Below is a small trained network, with its code and all its weights. Each question gives an input and a class and asks what happens when units are switched off, that is, made to give their printed mean instead of their output.

import numpy as np


def w(rows, s, z=0):
    codes = np.array(rows[::2]) - 128.0
    scale = np.full(codes.shape[1], s)
    scale[-1] = z or s
    return codes * scale


def norm(h):
    return h / np.sqrt((h * h).mean(-1, keepdims=True) + 1e-5)


def f(y):
    return y / 2 * (1 + np.tanh(0.7978845608 * (y + 0.044715 * y**3)))


def log_softmax(a):
    a = a - a.max(-1, keepdims=True)
    return a - np.log(np.exp(a).sum(-1, keepdims=True))


def net(x, mask):
    res = np.array(x, float).reshape(1, 4) / 4 @ E
    u = 0
    for l in range(3):
        y = f(norm(res) @ A[l][:, :-1].T + A[l][:, -1])
        res = res + np.where(mask[u : u + 6], y, B[l][:, -1]) @ B[l][:, :-1]
        u += 6
    return log_softmax(norm(res)[-1] @ U[:, :-1].T + U[:, -1])


A, B = {}, {}
E = w([
[53,153,214,254,38,174,145,98],'x0',
[46,34,72,19,80,50,210,25],'x1',
[128,110,196,108,196,143,180,173],'x2',
[21,110,103,220,208,34,48,161],'x3',
],0.0065)
A[0] = w([
[80,62,100,190,114,95,161,90,2],'L0N1',
[206,196,160,139,151,146,37,106,198],'L0N2',
[119,110,134,189,115,151,190,143,54],'L0N3',
[50,114,98,170,174,79,75,227,71],'L0N4',
[57,2,83,118,136,84,142,119,113],'L0N5',
[174,132,185,163,90,167,122,145,30],'L0N6',
],0.0084,0.0049)
B[0] = w([
[73,195,212,92,222,198,119,110,158],'L0N1',
[111,158,159,115,204,244,195,224,253],'L0N2',
[138,162,150,130,105,196,166,89,133],'L0N3',
[168,240,122,140,173,2,113,78,219],'L0N4',
[123,103,127,98,195,84,57,103,229],'L0N5',
[141,127,158,217,27,156,131,89,161],'L0N6',
],0.0082,0.0063)
A[1] = w([
[142,45,151,164,56,202,129,108,112],'L1N1',
[57,72,154,141,101,100,165,24,167],'L1N2',
[197,106,35,151,170,101,123,178,2],'L1N3',
[123,135,140,244,141,145,108,165,98],'L1N4',
[150,109,126,59,120,114,117,65,195],'L1N5',
[75,59,129,137,154,126,97,104,2],'L1N6',
],0.011,0.0038)
B[1] = w([
[106,218,68,160,189,110,179,189,204],'L1N1',
[156,171,65,103,152,151,125,246,255],'L1N2',
[70,155,121,162,147,189,66,158,171],'L1N3',
[152,41,163,122,111,122,108,50,244],'L1N4',
[189,46,160,130,103,138,152,84,243],'L1N5',
[90,172,178,183,113,137,88,109,156],'L1N6',
],0.013,0.0057)
A[2] = w([
[92,223,160,250,182,132,81,138,57],'L2N1',
[44,150,145,87,232,71,1,146,117],'L2N2',
[125,110,180,141,120,56,63,12,140],'L2N3',
[77,128,221,177,89,70,51,65,1],'L2N4',
[195,183,192,91,105,238,132,190,54],'L2N5',
[86,94,65,187,162,103,74,133,70],'L2N6',
],0.0088,0.0033)
B[2] = w([
[94,76,193,203,2,100,166,65,229],'L2N1',
[58,215,123,161,87,214,114,136,254],'L2N2',
[230,33,21,114,228,77,150,155,190],'L2N3',
[222,55,195,44,24,59,174,129,159],'L2N4',
[79,151,16,101,142,92,70,171,225],'L2N5',
[92,159,134,155,191,208,240,186,156],'L2N6',
],0.0098,0.0099)
U = w([
[135,148,2,35,242,164,124,232,99],'0',
[29,220,166,226,142,220,132,145,1],'1',
[222,4,170,92,91,90,198,49,224],'2',
],0.01,0.0038)

Each question gives the input, the list of numbers given to net, and the class t.
The units are the neurons (one row each of A and B). Each row of codes is followed by its name. A weight is (code - 128) times the scale printed after its matrix; where a second scale follows, it is the last column's (A, B and U).
mask holds one flag per neuron, layer by layer. A switched-off neuron (its flag False) gives its mean, the last column of its row in B, instead of its output. The means were averaged over made-up inputs and are rounded, as every weight is.
A unit's drop is (log p(t) with every unit on - log p(t) with that unit switched off) / (log p(t) with every unit on - log p(t) with every unit switched off).
The circuit of an input: a set's keep is (log p(t) with only the set's units on - log p(t) with every unit switched off) / (log p(t) with every unit on - log p(t) with every unit switched off). Starting from the 12 units with the biggest drops (on a tie, the unit counted first), units are removed one at a time, each time the one whose removal leaves the highest keep (on an exact tie, the one counted first), for as long as the keep stays at least 0.8.
circuit, biggest first: the units of the circuit, biggest drop first
unit that matters most: the unit with the biggest drop
k most important neurons: the k neurons with the biggest drops, biggest first
drop when u is switched off: that unit's drop, to one decimal
input [2,-8,-1,1], class 2: circuit, biggest first => [L1N4]
input [-7,-4,7,1], class 1: 3 most important neurons => [L1N3, L1N5, L1N2]
input [-8,6,-7,0], class 2: 3 most important neurons => [L1N5, L2N5, L1N1]
input [1,-6,-8,3], class 2: 2 most important neurons => [L1N4, L1N2]
input [1,1,-8,0], class 0: 2 most important neurons => [L0N2, L0N4]
input [1,-6,7,4], class 2: 3 most important neurons => [L1N4, L1N2, L1N1]
input [-8,8,3,-3], class 2: 2 most important neurons => [L1N5, L2N5]
input [6,1,5,-5], class 0: 3 most important neurons => [L1N2, L0N2, L2N2]
input [2,1,2,-5], class 0: 2 most important neurons => [L0N2, L2N2]
input [-8,7,-4,-2], class 2: 2 most important neurons => [L1N5, L2N5]
input [3,2,1,-4], class 0: drop when L0N2 is switched off => 0.1
input [2,4,8,-7], class 0: drop when L0N4 is switched off => 0.1
input [4,7,0,-5], class 0: drop when L1N2 is switched off => 1.9
input [7,5,-8,-7], class 0: unit that matters most => L1N2
input [8,6,-7,-2], class 0: drop when L1N2 is switched off => 1.3
